Here is a tiny trained network, its code and every weight. The questions are about switching its units off for an input and a target symbol, where a switched-off unit gives its printed mean instead of its output.

import numpy as np


def w(rows, s, z=0):
    codes = np.array(rows[::2]) - 128.0
    scale = np.full(codes.shape[1], s)
    scale[-1] = z or s
    return codes * scale


def f(y):
    return np.maximum(y, 0)


def softmax(a):
    e = np.exp(a - a.max(-1, keepdims=True))
    return e / e.sum(-1, keepdims=True)


def log_softmax(a):
    a = a - a.max(-1, keepdims=True)
    return a - np.log(np.exp(a).sum(-1, keepdims=True))


def net(x, mask):
    ids = ['ΓΘΛΨαβεμξπφ'.index(c) for c in x.split()]
    T = len(ids)
    res = E[ids] + P[:T]
    u = 0
    for l in range(3):
        r = res
        for j in range(2):
            rows = slice(2 * j, 2 * j + 2)
            q, k, v = (r @ M[l][rows].T for M in (Q, K, V))
            z = softmax(np.where(np.tri(T) > 0, q @ k.T / 2**0.5, -1e9)) @ v
            o = O[l][rows]
            res = res + np.where(mask[u + j], z, o[:, -1]) @ o[:, :-1]
        u += 2
        y = f(res @ A[l][:, :-1].T + A[l][:, -1])
        res = res + np.where(mask[u : u + 8], y, B[l][:, -1]) @ B[l][:, :-1]
        u += 8
    return log_softmax(res[-1] @ U[:, :-1].T + U[:, -1])


Q, K, V, O, A, B = {}, {}, {}, {}, {}, {}
E = w([
[75,109,192],'Γ',
[127,139,124],'Θ',
[69,105,131],'Λ',
[169,142,146],'Ψ',
[189,187,196],'α',
[141,140,112],'β',
[105,115,133],'ε',
[150,145,138],'μ',
[117,115,109],'ξ',
[139,166,250],'π',
[122,154,126],'φ',
],0.022)
P = w([
[169,82,186],'0',
[103,226,114],'1',
[133,181,118],'2',
[140,179,112],'3',
[179,1,96],'4',
[159,81,126],'5',
[149,82,127],'6',
[98,222,142],'7',
[137,119,126],'8',
[143,118,125],'9',
],0.0097)
Q[0] = w([
[121,2,159],'L0H1',
[14,87,121],'L0H1',
[138,96,81],'L0H2',
[34,69,200],'L0H2',
],0.0079)
K[0] = w([
[3,245,121],'L0H1',
[131,142,116],'L0H1',
[119,110,67],'L0H2',
[74,138,103],'L0H2',
],0.014)
V[0] = w([
[157,56,152],'L0H1',
[50,253,127],'L0H1',
[112,142,128],'L0H2',
[174,2,119],'L0H2',
],0.0083)
O[0] = w([
[150,70,99,197],'L0H1',
[82,254,144,104],'L0H1',
[143,146,143,127],'L0H2',
[115,154,114,7],'L0H2',
],0.0078,0.002)
A[0] = w([
[52,144,85,199],'L0N1',
[118,107,66,121],'L0N2',
[107,82,93,83],'L0N3',
[130,124,114,120],'L0N4',
[99,92,145,116],'L0N5',
[122,53,250,167],'L0N6',
[118,173,122,255],'L0N7',
[180,91,60,160],'L0N8',
],0.011,0.0055)
B[0] = w([
[176,94,119,164],'L0N1',
[138,112,231,132],'L0N2',
[107,74,111,130],'L0N3',
[149,181,180,128],'L0N4',
[87,125,142,144],'L0N5',
[98,255,97,255],'L0N6',
[105,37,129,209],'L0N7',
[107,43,53,172],'L0N8',
],0.0072,0.0082)
Q[1] = w([
[228,170,164],'L1H1',
[19,254,111],'L1H1',
[55,129,123],'L1H2',
[249,223,183],'L1H2',
],0.005)
K[1] = w([
[255,145,177],'L1H1',
[19,149,163],'L1H1',
[89,120,91],'L1H2',
[117,179,103],'L1H2',
],0.0067)
V[1] = w([
[111,41,191],'L1H1',
[254,81,96],'L1H1',
[42,130,92],'L1H2',
[198,115,157],'L1H2',
],0.0068)
O[1] = w([
[46,159,191,71],'L1H1',
[118,233,28,6],'L1H1',
[101,49,130,110],'L1H2',
[110,4,19,130],'L1H2',
],0.0033,0.0023)
A[1] = w([
[150,175,129,68],'L1N1',
[126,86,201,255],'L1N2',
[231,105,151,178],'L1N3',
[142,125,31,122],'L1N4',
[80,96,107,98],'L1N5',
[197,113,143,172],'L1N6',
[134,10,80,135],'L1N7',
[129,112,119,130],'L1N8',
],0.011,0.0041)
B[1] = w([
[254,92,131,154],'L1N1',
[94,198,109,254],'L1N2',
[73,134,90,237],'L1N3',
[186,151,56,189],'L1N4',
[80,111,216,148],'L1N5',
[74,129,86,207],'L1N6',
[203,192,146,219],'L1N7',
[132,131,153,142],'L1N8',
],0.0082,0.0054)
Q[2] = w([
[160,86,107],'L2H1',
[83,1,101],'L2H1',
[127,56,122],'L2H2',
[62,172,72],'L2H2',
],0.0071)
K[2] = w([
[44,125,148],'L2H1',
[8,110,117],'L2H1',
[91,58,153],'L2H2',
[131,254,127],'L2H2',
],0.0066)
V[2] = w([
[139,155,108],'L2H1',
[103,163,111],'L2H1',
[84,74,218],'L2H2',
[253,21,154],'L2H2',
],0.0049)
O[2] = w([
[192,109,18,168],'L2H1',
[121,131,83,165],'L2H1',
[219,217,139,46],'L2H2',
[190,254,197,2],'L2H2',
],0.0054,0.0042)
A[2] = w([
[92,8,77,184],'L2N1',
[115,77,152,117],'L2N2',
[85,160,163,139],'L2N3',
[158,119,94,50],'L2N4',
[140,173,123,254],'L2N5',
[157,105,112,91],'L2N6',
[186,74,75,92],'L2N7',
[88,133,139,72],'L2N8',
],0.014,0.0081)
B[2] = w([
[133,149,248,237],'L2N1',
[142,138,108,133],'L2N2',
[148,108,122,195],'L2N3',
[141,108,165,142],'L2N4',
[125,127,88,254],'L2N5',
[166,109,163,139],'L2N6',
[170,70,128,192],'L2N7',
[115,69,84,151],'L2N8',
],0.012,0.0096)
U = w([
[137,201,173,160],'Γ',
[131,118,142,52],'Θ',
[127,126,143,122],'Λ',
[177,58,146,169],'Ψ',
[146,135,48,207],'α',
[126,115,140,54],'β',
[129,116,152,72],'ε',
[139,108,142,175],'μ',
[107,101,251,46],'ξ',
[117,129,200,104],'π',
[66,90,93,255],'φ',
],0.014,0.0038)

Each question gives the input, a string of symbols that net reads in full, and the target symbol t.
The units are the heads (2 rows each of Q, K, V and O) and the neurons (one row each of A and B). Each row of codes is followed by its name. A weight is (code - 128) times the scale printed after its matrix; where a second scale follows, it is the last column's (O, A, B and U).
mask holds one flag per unit, layer by layer, with each layer's heads first. A switched-off unit (its flag False) gives its mean, the last column of its rows in O or B, instead of its output. The means were averaged over made-up inputs and are rounded, as every weight is.
A unit's drop is (log p(t) with every unit on - log p(t) with that unit switched off) / (log p(t) with every unit on - log p(t) with every unit switched off).
The circuit of an input: a set's keep is (log p(t) with only the set's units on - log p(t) with every unit switched off) / (log p(t) with every unit on - log p(t) with every unit switched off). Starting from the 12 units with the biggest drops (on a tie, the unit counted first), units are removed one at a time, each time the one whose removal leaves the highest keep (on an exact tie, the one counted first), for as long as the keep stays at least 0.8.
circuit, biggest first: the units of the circuit, biggest drop first
unit that matters most: the unit with the biggest drop
top k neurons: the k neurons with the biggest drops, biggest first
top k neurons in layer l: the k neurons of layer l with the biggest drops, biggest first
heads that matter: for each layer, one digit per head in row order, 1 if its drop is at least 0.15 and else 0, layers parted by /
input ξ α μ π Ψ Θ Γ ξ, target Ψ: heads that matter : 10 / 00 / 00
input Γ μ φ, target ξ: top 3 neurons in layer 0 : [L0N6 L0N8 L0N5]
input Ψ Ψ Γ Ψ μ Λ β, target Ψ: unit that matters most : L1N7
input Ψ Ψ Ψ ε α ε, target ξ: heads that matter : 10 / 10 / 00
input Λ μ π Γ Ψ Γ Λ Θ, target Ψ: top 2 neurons : [L1N7 L0N8]
input Γ Ψ Θ, target ξ: circuit, biggest first : [L0N6 L2N1 L2H2]
input Γ Γ Θ, target ξ: heads that matter : 00 / 00 / 01
input Θ π Ψ φ Ψ Γ Ψ Ψ, target Ψ: heads that matter : 10 / 00 / 00
input Ψ Γ Ψ Θ, target Ψ: circuit, biggest first : [L0H1 L2N7 L0N6]
input Γ Γ Ψ ξ Ψ Ψ μ Ψ, target Ψ: top 3 neurons : [L0N8 L2N7 L1N2]
input ε μ ε Λ Γ, target φ: top 3 neurons : [L2N1 L2N8 L0N6]
input β Γ μ Γ Ψ Γ Ψ, target ξ: heads that matter : 10 / 00 / 01
input μ Γ Ψ β, target Ψ: heads that matter : 00 / 00 / 00
input Γ Γ μ, target ξ: unit that matters most : L0N6
input Γ Ψ Ψ, target ξ: top 4 neurons : [L0N6 L2N1 L1N7 L1N2]
input Λ Γ Ψ Ψ μ μ Ψ π Γ π, target Γ: top 2 neurons in layer 2 : [L2N7 L2N8]
input Γ Ψ μ, target ξ: top 3 neurons : [L0N6 L2N1 L1N7]
input Ψ π μ, target Ψ: top 2 neurons in layer 0 : [L0N8 L0N6]
input α Γ Γ, target φ: top 4 neurons : [L2N1 L2N8 L1N2 L1N7]
input Ψ α β Λ, target ξ: unit that matters most : L2N1
input Ψ Λ ξ, target Ψ: top 3 neurons in layer 0 : [L0N6 L0N8 L0N1]
input Ψ μ Γ Ψ μ Γ Ψ Λ Γ φ, target Ψ: top 2 neurons : [L1N7 L0N6]
input Γ Ψ φ, target ξ: top 2 neurons in layer 1 : [L1N2 L1N7]
